Here is a tiny trained network, its code and every weight. The questions are about switching its units off for an input and a class, where a switched-off unit gives its printed mean instead of its output.

import numpy as np


def w(rows, s, z=0):
    codes = np.array(rows[::2]) - 128.0
    scale = np.full(codes.shape[1], s)
    scale[-1] = z or s
    return codes * scale


def norm(h):
    return h / np.sqrt((h * h).mean(-1, keepdims=True) + 1e-5)


def f(y):
    return np.maximum(y, 0)


def log_softmax(a):
    a = a - a.max(-1, keepdims=True)
    return a - np.log(np.exp(a).sum(-1, keepdims=True))


def net(x, mask):
    res = np.array(x, float).reshape(1, 5) / 4 @ E
    u = 0
    for l in range(2):
        y = f(norm(res) @ A[l][:, :-1].T + A[l][:, -1])
        res = res + np.where(mask[u : u + 12], y, B[l][:, -1]) @ B[l][:, :-1]
        u += 12
    return log_softmax(norm(res)[-1] @ U[:, :-1].T + U[:, -1])


A, B = {}, {}
E = w([
[159,167,99,193],'x0',
[18,175,21,52],'x1',
[11,19,76,194],'x2',
[132,136,37,15],'x3',
[77,254,188,88],'x4',
],0.0056)
A[0] = w([
[116,57,127,94,93],'0.n1',
[58,171,100,250,215],'0.n2',
[133,177,122,148,146],'0.n3',
[208,171,142,9,207],'0.n4',
[154,93,124,200,4],'0.n5',
[105,183,132,86,100],'0.n6',
[178,102,156,91,56],'0.n7',
[115,244,135,55,142],'0.n8',
[219,93,155,135,145],'0.n9',
[137,104,9,78,195],'0.n10',
[44,141,122,150,115],'0.n11',
[1,66,100,156,122],'0.n12',
],0.009,0.0039)
B[0] = w([
[180,124,104,128,158],'0.n1',
[78,65,231,133,233],'0.n2',
[65,118,137,36,163],'0.n3',
[119,187,99,177,255],'0.n4',
[121,126,157,98,153],'0.n5',
[98,204,127,97,176],'0.n6',
[127,110,189,174,148],'0.n7',
[55,184,98,59,238],'0.n8',
[210,104,130,168,202],'0.n9',
[84,56,2,149,236],'0.n10',
[87,134,192,115,180],'0.n11',
[105,123,174,148,228],'0.n12',
],0.0082,0.0063)
A[1] = w([
[134,176,178,84,30],'1.n1',
[133,46,100,99,167],'1.n2',
[126,83,154,183,137],'1.n3',
[163,23,138,154,93],'1.n4',
[101,140,118,199,164],'1.n5',
[153,100,67,120,2],'1.n6',
[104,122,88,158,85],'1.n7',
[111,202,122,62,86],'1.n8',
[105,87,48,145,68],'1.n9',
[132,152,143,8,85],'1.n10',
[129,98,134,179,85],'1.n11',
[148,128,60,198,230],'1.n12',
],0.012,0.0039)
B[1] = w([
[109,141,112,104,165],'1.n1',
[228,143,58,215,218],'1.n2',
[156,185,154,105,242],'1.n3',
[162,240,82,97,253],'1.n4',
[103,40,182,1,199],'1.n5',
[161,45,153,137,154],'1.n6',
[138,88,76,114,167],'1.n7',
[101,222,76,103,238],'1.n8',
[138,64,89,188,208],'1.n9',
[98,215,85,74,200],'1.n10',
[145,198,119,59,188],'1.n11',
[191,63,171,160,243],'1.n12',
],0.0069,0.0051)
U = w([
[103,56,42,197,140],'0',
[58,102,255,166,88],'1',
[21,234,59,100,207],'2',
[181,133,226,197,249],'3',
],0.0096,0.0013)

Each question gives the input, the list of numbers given to net, and the class t.
The units are the neurons (one row each of A and B). Each row of codes is followed by its name. A weight is (code - 128) times the scale printed after its matrix; where a second scale follows, it is the last column's (A, B and U).
mask holds one flag per neuron, layer by layer. A switched-off neuron (its flag False) gives its mean, the last column of its row in B, instead of its output. The means were averaged over made-up inputs and are rounded, as every weight is.
A unit's drop is (log p(t) with every unit on - log p(t) with that unit switched off) / (log p(t) with every unit on - log p(t) with every unit switched off).
The circuit of an input: a set's keep is (log p(t) with only the set's units on - log p(t) with every unit switched off) / (log p(t) with every unit on - log p(t) with every unit switched off). Starting from the 12 units with the biggest drops (on a tie, the unit counted first), units are removed one at a time, each time the one whose removal leaves the highest keep (on an exact tie, the one counted first), for as long as the keep stays at least 0.8.
circuit, biggest first: the units of the circuit, biggest drop first
top k neurons: the k neurons with the biggest drops, biggest first
top k neurons in layer l: the k neurons of layer l with the biggest drops, biggest first
drop of u: that unit's drop, to one decimal
input [2,2,-3,-7,2], class 1: top 2 neurons -> (0.n2 1.n4)
input [8,2,2,-3,5], class 1: circuit, biggest first -> (0.n2)
input [5,1,-1,7,0], class 0: circuit, biggest first -> (0.n10 1.n9)
input [-8,3,-4,-7,-2], class 3: top 4 neurons in layer 0 -> (0.n8 0.n3 0.n6 0.n7)
input [-6,-2,5,-7,-4], class 3: circuit, biggest first -> (0.n8 1.n4 1.n3)
input [-6,5,8,3,2], class 0: top 2 neurons in layer 0 -> (0.n10 0.n8)
input [-7,3,-6,5,-5], class 0: circuit, biggest first -> (0.n10 1.n9 1.n4)
input [6,8,-7,6,-6], class 0: circuit, biggest first -> (0.n10 1.n9)
input [-2,-4,5,-1,-1], class 3: drop of 1.n4 -> 0.1
input [-3,2,6,3,1], class 0: drop of 0.n10 -> 0.2
input [-2,1,3,-4,7], class 1: drop of 0.n2 -> 0.4
input [-5,-7,5,4,3], class 3: drop of 1.n4 -> -0.1
